Below are the code and all the weights of a small trained network. Each question names an input and a class and asks about switching units off, where a switched-off unit gives its printed mean instead of its output.

import numpy as np


def w(rows, s, z=0):
    codes = np.array(rows[::2]) - 128.0
    scale = np.full(codes.shape[1], s)
    scale[-1] = z or s
    return codes * scale


def f(y):
    return y / 2 * (1 + np.tanh(0.7978845608 * (y + 0.044715 * y**3)))


def log_softmax(a):
    a = a - a.max(-1, keepdims=True)
    return a - np.log(np.exp(a).sum(-1, keepdims=True))


def net(x, mask):
    res = np.array(x, float).reshape(1, 7) / 4 @ E
    y = f(res @ A[0][:, :-1].T + A[0][:, -1])
    res = res + np.where(mask, y, B[0][:, -1]) @ B[0][:, :-1]
    return log_softmax(res[-1] @ U[:, :-1].T + U[:, -1])


A, B = {}, {}
E = w([
[66,142,2,96,136,168,113,180,76],'x0',
[161,106,144,106,213,149,206,133,79],'x1',
[64,54,117,132,83,158,230,147,213],'x2',
[129,131,127,132,132,127,132,129,128],'x3',
[118,100,59,130,205,59,105,90,187],'x4',
[156,115,89,177,116,225,119,15,144],'x5',
[109,36,143,219,127,116,79,150,48],'x6',
],0.0083)
A[0] = w([
[197,134,200,136,128,89,146,98,211,89],'n0',
[67,202,88,145,19,77,65,110,188,153],'n1',
[142,114,86,166,196,99,95,120,181,80],'n2',
[153,111,125,136,130,229,134,54,126,89],'n3',
[118,96,145,118,205,163,194,147,110,89],'n4',
[124,154,120,178,152,180,61,115,186,136],'n5',
[96,177,44,115,131,168,87,216,135,56],'n6',
[166,145,141,94,226,185,204,122,77,100],'n7',
[151,97,105,143,139,202,88,69,149,80],'n8',
[111,73,105,176,111,123,187,166,165,44],'n9',
[177,142,35,162,114,187,125,47,128,88],'n10',
[92,174,197,142,68,242,162,158,87,108],'n11',
[116,114,164,81,129,53,121,206,122,70],'n12',
[111,153,51,172,125,153,152,76,98,82],'n13',
[81,157,58,61,150,150,127,123,65,122],'n14',
[163,87,178,103,109,91,144,142,143,83],'n15',
[104,93,115,162,122,145,168,132,172,41],'n16',
[175,212,76,95,158,137,67,140,29,90],'n17',
[175,96,108,116,245,131,192,133,119,108],'n18',
[143,173,109,149,71,142,78,147,192,44],'n19',
[179,167,139,102,167,109,46,74,67,1],'n20',
[87,124,99,103,195,95,101,86,166,89],'n21',
[106,247,142,40,149,179,142,98,152,105],'n22',
[16,129,10,78,124,178,159,165,88,90],'n23',
[93,2,165,207,129,82,133,149,84,95],'n24',
[75,192,113,81,146,41,152,248,111,91],'n25',
[81,43,165,189,131,170,54,150,67,51],'n26',
[12,25,96,89,72,183,241,152,199,58],'n27',
[154,166,148,29,129,157,185,105,211,95],'n28',
[59,68,77,152,209,76,117,69,209,129],'n29',
[87,137,136,88,131,79,131,160,94,153],'n30',
[124,119,129,131,103,58,139,205,123,49],'n31',
[116,218,115,85,117,120,170,132,175,62],'n32',
],0.0087,0.0088)
B[0] = w([
[89,178,181,207,136,147,138,75,109,187],'n0',
[215,9,96,212,93,173,137,185,167,245],'n1',
[125,215,140,125,99,80,182,170,108,155],'n2',
[64,82,174,38,83,21,142,102,150,189],'n3',
[145,82,101,172,93,119,66,155,176,165],'n4',
[125,95,156,115,130,139,126,145,128,169],'n5',
[99,164,178,196,121,86,148,78,133,190],'n6',
[119,14,102,222,61,129,91,194,217,197],'n7',
[77,99,149,74,100,93,140,105,148,167],'n8',
[174,151,103,114,165,115,53,119,185,150],'n9',
[52,68,144,28,87,83,139,121,134,197],'n10',
[170,228,111,101,111,29,195,251,79,211],'n11',
[68,71,143,89,104,60,112,87,139,185],'n12',
[96,88,162,124,119,103,137,98,139,161],'n13',
[110,169,188,192,103,147,162,95,108,209],'n14',
[89,147,172,129,109,115,135,96,161,147],'n15',
[130,178,127,100,119,102,40,133,163,138],'n16',
[202,182,129,103,161,185,61,116,184,213],'n17',
[145,87,118,182,95,133,129,187,155,192],'n18',
[94,99,93,154,119,111,97,140,138,145],'n19',
[191,190,132,81,161,152,41,131,210,155],'n20',
[141,180,106,115,86,120,190,160,110,159],'n21',
[104,118,42,135,170,140,127,121,70,212],'n22',
[115,166,200,209,123,160,167,79,123,253],'n23',
[96,152,64,145,197,153,135,69,108,218],'n24',
[99,62,135,34,105,94,151,87,154,240],'n25',
[68,133,21,141,180,129,135,95,104,187],'n26',
[204,179,162,68,191,178,1,129,177,254],'n27',
[86,125,60,159,208,133,123,93,65,209],'n28',
[191,189,140,103,115,81,178,213,36,219],'n29',
[117,104,162,106,80,133,114,119,122,192],'n30',
[96,116,98,86,71,135,101,107,154,158],'n31',
[84,109,65,133,183,115,95,87,78,171],'n32',
],0.0088,0.0089)
U = w([
[175,160,129,79,188,166,49,100,173,103],'0',
[72,68,142,43,109,108,132,80,130,104],'1',
[89,118,8,142,209,154,118,81,68,99],'2',
[146,53,88,201,100,155,105,181,165,110],'3',
[110,165,216,205,144,145,151,45,116,120],'4',
[158,189,107,91,125,101,166,212,69,108],'5',
[152,97,127,112,157,174,139,115,105,250],'6',
],0.011,0.023)

Each question gives the input, the list of numbers given to net, and the class t.
The units are the neurons (one row each of A and B). Each row of codes is followed by its name. A weight is (code - 128) times the scale printed after its matrix; where a second scale follows, it is the last column's (A, B and U).
mask holds one flag per neuron, in row order. A switched-off neuron (its flag False) gives its mean, the last column of its row in B, instead of its output. The means were averaged over made-up inputs and are rounded, as every weight is.
A unit's drop is (log p(t) with every unit on - log p(t) with that unit switched off) / (log p(t) with every unit on - log p(t) with every unit switched off).
The circuit of an input: a set's keep is (log p(t) with only the set's units on - log p(t) with every unit switched off) / (log p(t) with every unit on - log p(t) with every unit switched off). Starting from the 12 units with the biggest drops (on a tie, the unit counted first), units are removed one at a time, each time the one whose removal leaves the highest keep (on an exact tie, the one counted first), for as long as the keep stays at least 0.8.
circuit, biggest first: the units of the circuit, biggest drop first
unit that matters most: the unit with the biggest drop
top k neurons: the k neurons with the biggest drops, biggest first
drop of u: that unit's drop, to one decimal
input [-3,-8,-4,7,1,-5,3], class 3: unit that matters most -> n1
input [-1,1,-8,-8,4,-7,-2], class 0: top 2 neurons -> [n17, n20]
input [2,5,-2,-5,1,4,-6], class 2: top 2 neurons -> [n22, n28]
input [-1,-7,-2,-6,6,6,-1], class 3: top 2 neurons -> [n1, n25]
input [-7,-8,6,6,-5,1,-8], class 2: circuit, biggest first -> [n28, n32]
input [-2,4,-8,-6,-6,8,2], class 0: top 4 neurons -> [n20, n17, n25, n12]
input [0,-5,-7,-5,8,-6,-2], class 5: top 2 neurons -> [n27, n21]
input [-5,5,4,-4,6,-2,2], class 5: top 3 neurons -> [n29, n1, n23]
input [0,7,5,-4,3,-6,-2], class 3: top 2 neurons -> [n18, n7]
input [8,4,4,1,-8,-8,-3], class 1: top 2 neurons -> [n25, n12]
input [1,3,0,3,-6,-4,-8], class 2: circuit, biggest first -> [n28, n22]
input [-6,-4,3,-1,7,1,6], class 5: top 3 neurons -> [n29, n2, n23]
input [3,-8,-3,-4,7,-7,-4], class 3: top 3 neurons -> [n1, n10, n3]
input [6,-2,4,-2,-3,7,1], class 1: circuit, biggest first -> [n10]
input [-6,-2,-6,1,-8,-7,-8], class 2: circuit, biggest first -> [n22, n28]
input [2,5,-4,6,-6,-1,-2], class 5: top 3 neurons -> [n11, n1, n27]
input [-6,0,7,-4,6,-3,-7], class 0: top 3 neurons -> [n27, n24, n26]
input [-5,2,-7,3,-2,-7,-3], class 0: top 2 neurons -> [n20, n17]
input [-5,0,0,2,-4,-5,6], class 2: circuit, biggest first -> [n24, n26]
input [-1,-2,5,-4,0,3,-3], class 0: unit that matters most -> n27
input [-5,2,2,7,-5,-5,8], class 2: circuit, biggest first -> [n24, n26]
input [-4,6,1,3,1,-8,8], class 1: drop of n28 -> 0.2
input [2,7,-4,-5,-8,7,-3], class 5: drop of n1 -> 0.2
input [3,5,-4,-3,-1,6,-1], class 1: drop of n1 -> 0.2
